Moves between states:
ze: lava->tivo, rivi->nite, sepi->nofe, sebi->dafu, niki->sepi, leke->tigo, nofe->doku, povo->neda, lolu->gezi, neti->zafa, nusa->peke, bama->lata, rafa->favi, foza->zigi, vube->datu, peke->pobe, nevi->pefe, duzo->pide, lusu->leza, duti->vomi, fala->vopa, zigi->keli, duda->rutu, pafe->mufi, sive->lolu, bova->mibe, rinu->nazu, ladu->mina, pamu->neti, dafu->doke, boze->lesa, zino->godi, lesa->vube, naso->ruga, neda->fala, lisi->dugu, lopo->biba, dezi->revu, dugu->lugo, vebo->gobe, godi->rinu, dipu->rafa, gezi->mito, zepa->lava, zafa->nino, tiga->rivi, fike->lisi, lano->vima, boba->bizu, saka->zake, doku->naso, pigi->gitu, datu->lezi, lata->sazi, pide->tago, fali->pigi, ruga->foza, doke->mafo, bufi->fafi, mina->difa, gila->lano, pazo->gizi, feni->vubu, buni->lopo, difa->bufi, vomi->buni, feze->nevi, loru->boba, toku->sebi, mafo->buno, biba->dezi, leza->feze, nino->leke, kiko->toku, vima->duzo, gobe->pamu, mufi->neru, suta->boze, favi->nusa, tivo->bova, vopa->moto, fafi->loru, gizi->tiga, buno->feni, nite->dipu, rutu->lusu, figi->ladu, keli->ziki, ziki->saka, neru->zepa, moto->duda, pefe->pafe, revu->vebo, noni->fike, viga->kiko, tigo->pazo, zake->bama, mibe->fali, mito->viga, lezi->figi, pobe->povo, lugo->duti, gitu->noni, tago->niki, vubu->zino, bizu->gila, sazi->sive, nazu->suta
bo: lava->niki, rivi->godi, sepi->fike, sebi->tiga, niki->noni, leke->mafo, nofe->lisi, povo->lezi, lolu->zafa, neti->sebi, nusa->lesa, bama->vebo, rafa->suta, foza->vomi, vube->duda, peke->vube, nevi->gila, duzo->fali, lusu->loru, duti->bama, fala->ladu, zigi->buni, duda->bufi, pafe->vima, sive->neti, bova->nofe, rinu->povo, ladu->feze, pamu->toku, dafu->rivi, boze->vopa, zino->peke, lesa->moto, naso->lugo, neda->figi, lisi->ziki, lopo->sive, dezi->gezi, dugu->saka, vebo->viga, godi->pobe, dipu->nazu, gezi->nino, zepa->tago, zafa->dafu, tiga->zino, fike->keli, lano->bova, boba->zepa, saka->dezi, doku->dugu, pigi->ruga, datu->rutu, lata->gobe, pide->pigi, fali->naso, ruga->duti, doke->nite, bufi->pafe, mina->nevi, gila->tivo, pazo->feni, feni->favi, buni->sazi, difa->pefe, vomi->lata, feze->bizu, loru->neru, toku->gizi, mafo->dipu, biba->lolu, leza->boba, nino->doke, kiko->pazo, vima->mibe, gobe->kiko, mufi->duzo, suta->fala, favi->boze, tivo->sepi, vopa->mina, fafi->mufi, gizi->vubu, buno->rafa, nite->rinu, rutu->fafi, figi->leza, keli->lopo, ziki->biba, neru->pide, moto->difa, pefe->lano, revu->mito, noni->zigi, viga->tigo, tigo->buno, zake->revu, mibe->doku, mito->leke, lezi->lusu, pobe->datu, lugo->zake, gitu->foza, tago->gitu, vubu->nusa, bizu->lava, sazi->pamu, nazu->neda
ko: lava->vima, rivi->buno, sepi->fali, sebi->leke, niki->mibe, leke->toku, nofe->pigi, povo->boze, lolu->vebo, neti->mito, nusa->rinu, bama->lopo, rafa->zino, foza->lisi, vube->neda, peke->nazu, nevi->fafi, duzo->lava, lusu->mina, duti->keli, fala->vube, zigi->dugu, duda->figi, pafe->boba, sive->revu, bova->pide, rinu->favi, ladu->duda, pamu->gezi, dafu->tigo, boze->pobe, zino->dipu, lesa->povo, naso->noni, neda->lesa, lisi->ruga, lopo->zake, dezi->lata, dugu->foza, vebo->sive, godi->rafa, dipu->vubu, gezi->gobe, zepa->lano, zafa->viga, tiga->mafo, fike->naso, lano->neru, boba->pefe, saka->vomi, doku->gitu, pigi->sepi, datu->fala, lata->biba, pide->tivo, fali->niki, ruga->fike, doke->pazo, bufi->leza, mina->rutu, gila->mufi, pazo->dafu, feni->rivi, buni->saka, difa->lusu, vomi->ziki, feze->bufi, loru->nevi, toku->nino, mafo->gizi, biba->bama, leza->difa, nino->kiko, kiko->zafa, vima->zepa, gobe->lolu, mufi->bizu, suta->peke, favi->godi, tivo->duzo, vopa->datu, fafi->feze, gizi->doke, buno->tiga, nite->feni, rutu->ladu, figi->moto, keli->lugo, ziki->duti, neru->gila, moto->lezi, pefe->loru, revu->sazi, noni->doku, viga->neti, tigo->sebi, zake->buni, mibe->tago, mito->pamu, lezi->vopa, pobe->suta, lugo->zigi, gitu->nofe, tago->bova, vubu->nite, bizu->pafe, sazi->dezi, nazu->nusa

The rows follow the links: the fewer symbols apart two states are, the more alike their rows tend to be.

Each row is also shifted at random along 6 hidden directions that mean nothing.

Some states, each with a row of numbers:
vubu (-29, -34, 3, 9, 8, 3, 31, 14, -1, -6, -14, -3, 10, 0, -37, 10, -8, 2, -2, 6, -18, -4, -12, 1, -20, -14, 4, -41, 21, 11, 6, -3, 10, 6, 18, -7, -2, 6, -7, 16, 3, -4, -10, -2, 7, 26, 4, 8, 4, -10, 16)
pafe (2, -1, 12, 5, -5, -4, 1, -18, -2, -11, -6, -6, -8, 5, 8, 3, -3, 4, 9, -9, -12, -2, -14, 5, 0, 16, 1, -4, -8, -12, 9, 3, -6, 10, 4, 8, 10, -5, 3, 0, -1, -6, -1, 5, 18, 11, -2, 2, -2, 8, -13)
sive (-19, 4, 1, -7, 10, 10, -10, -10, 3, -1, -19, 9, 13, -1, 34, 2, 2, -14, -14, 4, -10, 7, 2, 4, -5, 25, -7, -5, 0, -18, 1, 6, -2, -13, -1, -6, 4, 21, -11, -5, 14, 0, -1, -3, 0, -18, 12, 15, 6, -1, -1)
lezi (22, 10, -9, 10, -3, -9, 8, 27, 2, 5, 10, -7, -10, 10, -28, -1, -11, 15, 15, -2, 12, -1, 9, -5, 6, -23, 3, 4, 6, 25, -7, -6, 6, 14, 2, 6, -15, -15, 9, 8, -2, 7, 1, -4, -11, 0, -12, 2, -14, 5, 3)
boba (-10, 2, 14, -8, -16, -15, 8, -4, -7, 10, 46, 1, -7, -28, -1, -25, 17, 1, 12, 1, 7, -9, -10, -8, 9, -24, 6, 31, -7, 2, 7, -3, -3, 6, -10, 10, 16, -18, -3, -9, -12, -5, -9, -3, 10, 7, -8, -51, 5, 0, -7)
tiga (1, 39, -7, -3, 4, -7, 3, 27, 5, 26, -7, 7, 10, -3, 4, -14, -17, -2, 5, 13, 9, 6, 5, 7, 4, -3, -4, -13, 14, 21, 0, -1, 2, -2, 0, -3, -14, -7, -12, 17, 22, 11, -10, -11, -4, -31, -1, -3, -13, -7, 8)
feni (-7, 15, 10, -2, 2, -5, 12, 5, 7, 1, -20, 8, 12, -9, 19, -5, -16, -8, 1, 12, -16, 6, -5, 8, -4, 13, -5, -19, 14, -10, 13, 4, 1, 4, 8, -2, -4, 13, -17, 11, 26, 6, -15, -14, 10, -19, 4, 9, -1, 0, 2)
naso (27, -35, 7, 7, 5, 21, 28, 9, -4, -15, -22, -4, -7, 14, -24, 17, -3, 2, -8, -8, -29, -4, -21, 1, -24, 3, 3, -39, -8, 8, -1, -2, -7, -3, 19, 4, 11, -5, 6, 6, -9, -17, 13, 15, 6, 30, 12, 19, -1, -9, -8)
pamu (36, 5, -5, -6, 5, 1, -2, 4, -4, 18, 6, 5, 11, -7, -1, -9, 6, -6, -5, 6, 7, -1, -1, 2, -2, -4, 0, -6, 6, 10, -2, -1, 2, -9, -4, -6, 4, -2, -9, 5, 2, -1, -5, 0, 1, -6, 4, -16, 3, -11, 8)
revu (35, -29, 3, -5, 1, 11, 16, 7, 2, -10, 6, 7, 3, -12, -8, 3, 9, -8, -15, 8, -10, -2, 1, -10, -11, -16, 1, 2, 1, -7, -3, -2, 1, -9, 3, -3, 2, 13, 0, -8, -5, -5, 5, -3, -11, 9, 9, 2, 12, -6, 4)
noni (61, -4, -10, 5, 6, 11, -6, 4, -4, 7, 4, -3, -9, 19, -13, -1, 5, 5, 0, -11, 6, -4, -3, -6, -6, 2, 2, -1, -12, 15, -14, -2, -4, -5, 0, 9, 7, -12, 10, 2, -8, -9, 13, 9, -4, 8, 3, 6, -10, -2, -7)
boze (0, -4, -1, 8, 0, -8, -10, -6, 4, -24, -11, -11, 1, 8, 15, 21, -4, 9, 4, -7, -1, 9, 15, 3, 13, 6, -3, 15, 4, -15, 2, 0, 11, 15, -3, -7, -9, 17, 3, -15, -4, 13, -4, -1, -4, -2, -11, 16, 7, 17, 5)
zake (-9, 15, 4, -18, -9, 3, 8, 11, 0, 19, 21, 15, 1, -29, 5, -20, 9, -15, -10, 16, 7, -3, -1, -2, 0, -18, 1, 10, -4, 5, 0, -1, -10, -19, -7, -1, 1, -9, -5, -1, 0, -2, 3, -5, -9, -15, 8, -29, 2, -16, -1)
bufi (-36, 26, -3, 2, 2, -11, -6, 14, -1, 17, 17, -1, 1, 3, 15, -18, 2, 6, 14, -6, 9, 3, 1, -6, 10, -1, -2, 19, -3, 15, -6, -3, 2, 9, -8, 12, 6, -9, -7, -3, 8, 4, -8, -6, 2, -20, -8, -15, -9, 8, -6)
lesa (-57, 20, -9, 4, 2, -11, -19, 4, 2, -3, -3, -8, 5, 8, 18, 9, -2, 9, 7, -5, 15, 9, 19, 4, 20, 3, -4, 19, 4, 0, -4, -1, 10, 9, -11, -7, -11, 7, 0, -11, 0, 17, -6, -1, -8, -17, -12, 3, 2, 12, 7)
rinu (-6, 26, -4, -2, 2, -17, -10, 8, -1, 20, 15, -1, 13, -8, 15, -16, 3, 2, 11, 3, 15, 4, 7, 1, 14, -5, -2, 16, 10, 10, 0, -2, 10, 7, -11, -2, 0, -2, -15, -1, 9, 11, -19, -9, 4, -21, -10, -24, 0, 2, 9)
rutu (-2, -2, 0, 12, 2, -4, 0, -4, 3, -7, -7, -5, -5, 16, -8, 1, -11, 8, 12, -7, -5, -2, -3, -4, -3, 8, 0, -4, 4, -3, 2, 1, 3, 15, 8, 10, -2, 1, 4, 9, 8, -1, -2, -5, 7, 6, -5, 20, -10, 11, -4)
viga (-20, -8, 26, -17, -6, 1, 39, 15, 1, -8, -5, 10, 14, -41, 23, -1, 3, -18, -13, 20, -32, 6, -14, 10, -7, -10, -2, -16, 5, -14, 19, 0, -5, -8, 7, -11, 10, 12, -23, -9, 6, 0, -14, -6, 9, -6, 11, -27, 21, -14, 2)
godi (7, -9, -3, 7, 7, -6, 0, 2, 1, -5, -2, -5, 10, 5, -2, 5, -1, 5, 4, -1, 0, 2, 5, -2, 1, -2, -1, 0, 12, 0, 0, -1, 13, 11, 1, -4, -3, 12, -7, -1, 3, 6, -10, -5, 1, 2, -5, 4, 5, 6, 12)
gezi (21, -26, -11, 3, 13, 14, 7, 17, -1, -6, -11, -4, 8, 10, -16, 18, 6, 2, -13, -1, -3, 2, 6, -3, -9, -9, 0, -14, 4, 11, -12, -5, 8, -7, 4, -10, -3, 10, 1, -5, -9, -1, 6, 7, -14, 10, 6, 12, 9, -7, 13)
lugo (19, 21, -2, -6, 1, 10, -4, 17, 3, -1, -15, 2, -3, 6, 28, 9, -2, -3, -9, -2, -3, 11, 8, 6, 7, 10, -5, 5, -16, 3, -9, -1, -10, -13, -5, -2, -3, 0, 4, -13, 0, 4, 14, 7, -15, -24, 6, 10, -3, 1, -10)
fali (-26, -10, 4, -3, 1, 13, 13, 30, 8, -23, 5, 3, -9, -2, 27, 10, 9, -2, -12, -4, -14, 11, 14, -16, 2, -12, -5, 34, -20, -7, -15, -5, -3, -4, -3, 9, 1, 18, 6, -34, -6, 3, 17, -3, -29, -16, 5, 16, 8, 13, -14)
lusu (54, 14, -10, 15, 4, -8, -9, 4, 0, 12, 3, -6, -9, 25, -18, -10, -11, 15, 20, -12, 10, -4, -2, -6, 1, 4, 1, -2, 3, 18, -6, -1, 4, 16, 3, 16, -3, -14, 7, 17, 8, -1, -1, -3, 5, 0, -10, 14, -23, 10, -5)
mufi (-19, -5, 11, 3, -6, -2, -3, -21, -2, -15, -6, -5, -9, 4, 10, 7, -1, 3, 5, -9, -9, -1, -9, 5, 3, 15, 0, 1, -10, -16, 9, 3, -6, 7, 2, 5, 8, -2, 6, -5, -5, -5, 3, 6, 13, 12, -2, 4, 1, 8, -12)
ziki (-16, 28, -4, -14, -4, 2, -20, -19, -5, 26, 4, 9, 2, -9, 11, -18, 4, -11, -5, 6, 15, -4, -5, 11, 3, 14, 1, -4, -6, 1, 3, 4, -12, -20, -9, -4, 5, -16, -2, 11, 3, -5, 3, 5, 7, -13, 7, -19, -6, -14, -4)
gizi (38, -21, -2, 4, -2, -1, 5, -12, 2, -7, -7, 0, 2, -2, -31, 8, -7, 0, -3, 8, 0, -6, 0, 2, -8, -7, 4, -18, 16, -6, 8, 2, 6, 3, 9, -9, -11, 5, 3, 14, -1, 0, -2, -2, 3, 20, 0, 10, 3, -5, 13)
rafa (25, 12, -9, 1, 3, -17, -25, -21, -3, 22, 22, 0, 11, -3, -3, -20, 7, 2, 11, 1, 25, -6, 5, -4, 8, 1, 1, 16, 15, 1, 2, 2, 11, 7, -11, -1, 1, -1, -9, 10, 7, 4, -18, -9, 10, -4, -10, -20, -1, 2, 13)
leke (-14, 3, -20, 0, 7, 1, -7, 14, -6, 20, 0, -5, 9, 6, -32, 5, 1, 4, -3, 5, 23, -2, 8, 7, 2, -16, 4, -17, 12, 30, -10, -5, 8, -9, -4, -17, -11, -13, 1, 12, -9, 5, 0, 9, -10, 4, -2, -11, -1, -16, 21)

From each start, follow one symbol. Which state do you reach?
Answer with the state's name.
(31, 5, 4, -3, 1, 8, -3, 2, 3, -5, 4, 5, -7, 2, 26, -6, 5, -4, -3, -6, -7, 4, 0, -8, 0, 9, -4, 20, -17, -8, -6, 1, -8, -4, -3, 12, 9, 5, 2, -13, 3, -4, 9, -2, -6, -13, 5, 8, -2, 9, -16)
bo	lisi
(1, -6, -14, -3, 12, 11, -16, 5, 1, 1, -1, 3, 10, 7, 12, 6, 11, -4, -14, -1, 9, 5, 16, -7, 0, 2, -4, 13, -1, 0, -16, -1, 7, -12, -8, -7, -3, 17, -1, -12, -2, 4, 6, 1, -18, -12, 5, 10, 8, 0, 8)
ko	sive
(37, -28, 19, 11, -3, 2, 27, 9, 6, -40, -8, -8, -12, 3, 10, 18, -4, 7, 4, -9, -33, 5, -5, -8, -4, -1, -2, 8, -9, -18, 5, -1, 1, 19, 12, 12, 5, 17, 4, -20, -4, -2, 2, -2, 1, 13, -3, 21, 7, 19, -14)
bo	mufi
(5, 21, -20, -5, 4, 9, -25, 9, -1, 12, 0, -1, -3, 13, 8, 3, 6, 1, -8, -5, 24, 6, 18, 1, 11, 2, -2, 15, -13, 14, -19, -1, -3, -17, -14, -5, -8, -7, 10, -9, -10, 6, 17, 10, -23, -19, 1, 4, -6, -3, 0)
ze	vomi
(5, 0, -1, -1, 1, -1, -11, -12, 7, -17, -20, 1, 7, -1, 18, 16, -7, -5, -8, 6, -2, 8, 15, 6, 5, 12, -4, 3, 8, -24, 5, 5, 5, -1, -1, -13, -14, 23, -1, -8, 6, 12, -1, -5, -7, -9, 0, 22, 8, 6, 7)
ko	dafu
(2, -29, -14, 0, 1, 14, 1, -3, -6, 7, 6, 0, -5, 6, -51, 6, 8, 0, -12, 2, 13, -12, -1, -3, -13, -19, 9, -19, 1, 18, -10, -4, -2, -15, 4, -7, -4, -13, 15, 13, -20, -11, 16, 13, -10, 31, 7, 0, 0, -19, 10)
ze	lopo
(32, 30, 15, -11, -4, -2, -23, -50, -5, 16, -9, 12, 3, -7, 44, -24, 0, -16, 3, -1, -8, -3, -24, 14, -2, 50, -4, -8, -11, -28, 19, 13, -19, -10, -3, 10, 23, -6, -11, 12, 20, -12, -7, 0, 36, -13, 10, -10, -6, -2, -21)
bo	keli
(49, 12, 2, -13, -7, -10, -10, -19, -5, 22, 21, 7, 10, -25, 2, -19, 10, -10, 0, 11, 15, -7, -4, 5, 6, -5, 3, 6, 8, -2, 10, 2, -1, -8, -10, -8, 5, -8, -10, 6, 1, 0, -13, -3, 11, -2, 0, -38, 7, -12, 9)
bo	dafu
(0, -16, 1, 0, 5, 16, 20, 37, 3, -14, 4, -1, -7, 4, 7, 10, 9, 2, -10, -5, -14, 7, 6, -14, -4, -18, -3, 15, -17, 10, -17, -7, -2, -5, 1, 8, 4, 7, 5, -24, -11, -3, 16, 4, -24, -4, 5, 9, 5, 4, -9)
bo	foza
(39, 39, 22, -2, -8, -13, 25, 32, 7, 4, 4, 5, -5, -13, 40, -21, -13, 0, 17, 1, -21, 10, -11, 0, 7, 2, -6, 11, -9, 3, 9, -1, -8, 14, 2, 21, 8, -7, -14, -5, 22, 4, -12, -15, 9, -34, -3, -11, -11, 12, -22)
ze	nevi
(9, 30, -4, 6, -1, -11, -12, 12, 8, 1, 4, -1, -6, 9, 24, -8, -9, 7, 13, -5, 9, 8, 15, -7, 15, 4, -5, 29, -2, -1, -6, 0, 3, 13, -7, 12, -9, 4, 1, -7, 13, 12, -2, -12, -9, -28, -10, 13, -12, 20, -8)
ko	duda
(1, -20, -13, 9, 9, 2, -3, 6, 4, -10, -10, -4, 6, 12, -19, 15, -3, 5, -5, 1, 5, 2, 15, -6, -3, -8, 0, -4, 15, 1, -8, -2, 14, 4, 4, -9, -15, 16, 4, 1, -1, 7, 1, -3, -13, 7, -4, 24, 3, 4, 16)
ze	nite
(5, -3, 3, 5, -2, -13, 0, -9, -3, -3, 2, -7, 5, -3, -6, 2, -2, 6, 10, -1, 1, -2, -3, 5, 5, -1, 2, -4, 11, -2, 10, 0, 8, 13, 1, -4, 0, -1, -5, 4, 0, 4, -14, -1, 13, 10, -9, -10, 4, 2, 8)
bo	fala
(26, 6, 17, 8, -3, -6, 18, 8, 10, -20, -13, 1, -7, 2, 22, 1, -17, 2, 10, -3, -26, 7, -6, -3, -2, 11, -5, 2, -2, -17, 10, 3, -2, 18, 10, 14, 0, 12, -3, -3, 17, 3, -4, -13, 7, -10, -2, 23, -6, 18, -16)
bo	nevi
(-17, 3, 3, 6, 1, -8, -5, -7, 0, -1, 7, -3, -2, 6, 8, -8, 0, 6, 11, -8, -1, -1, -3, -6, 2, 7, -1, 12, -1, -4, 1, 1, 3, 12, -1, 11, 7, 1, -2, -1, 6, -1, -6, -5, 9, -1, -6, 1, -4, 11, -6)
ko	difa
(-55, 1, 15, -1, -8, -2, 16, -4, -5, 0, -1, -2, -6, -8, -3, -4, -2, 0, 6, -1, -13, -4, -20, 8, -3, 2, 3, -15, -7, 1, 12, 1, -10, 2, 6, 5, 11, -15, -1, 5, -3, -8, -2, 6, 17, 12, 1, -15, -2, -5, -10)
ko	mufi
(42, -13, 7, -4, 5, 16, 31, 36, 8, -16, -17, 7, 1, -6, 9, 12, -6, -8, -16, 9, -26, 9, 3, -5, -12, -10, -4, -10, -3, -1, -5, -3, -3, -8, 10, 0, -5, 17, -2, -10, 5, 0, 9, -5, -19, -10, 12, 21, 5, -3, -4)
ze	sive
(-20, -22, -5, -5, 7, 21, 28, 53, 8, -17, -3, 4, 0, -4, -1, 19, 6, -4, -23, 7, -12, 11, 18, -13, -6, -31, -3, 7, -6, 12, -20, -9, 3, -14, 3, -6, -11, 18, 4, -24, -10, 5, 17, -1, -40, -10, 9, 15, 12, -4, 5)
bo	gobe
(17, 20, -2, -3, 0, -8, -4, -1, 4, 12, -7, 6, 8, -7, 2, -9, -12, -5, 2, 11, 6, 2, 3, 6, 2, 4, -2, -9, 14, -1, 6, 3, 2, -1, 0, -6, -11, 1, -7, 14, 17, 8, -9, -10, 3, -15, 0, 1, -5, -4, 7)
bo	dipu
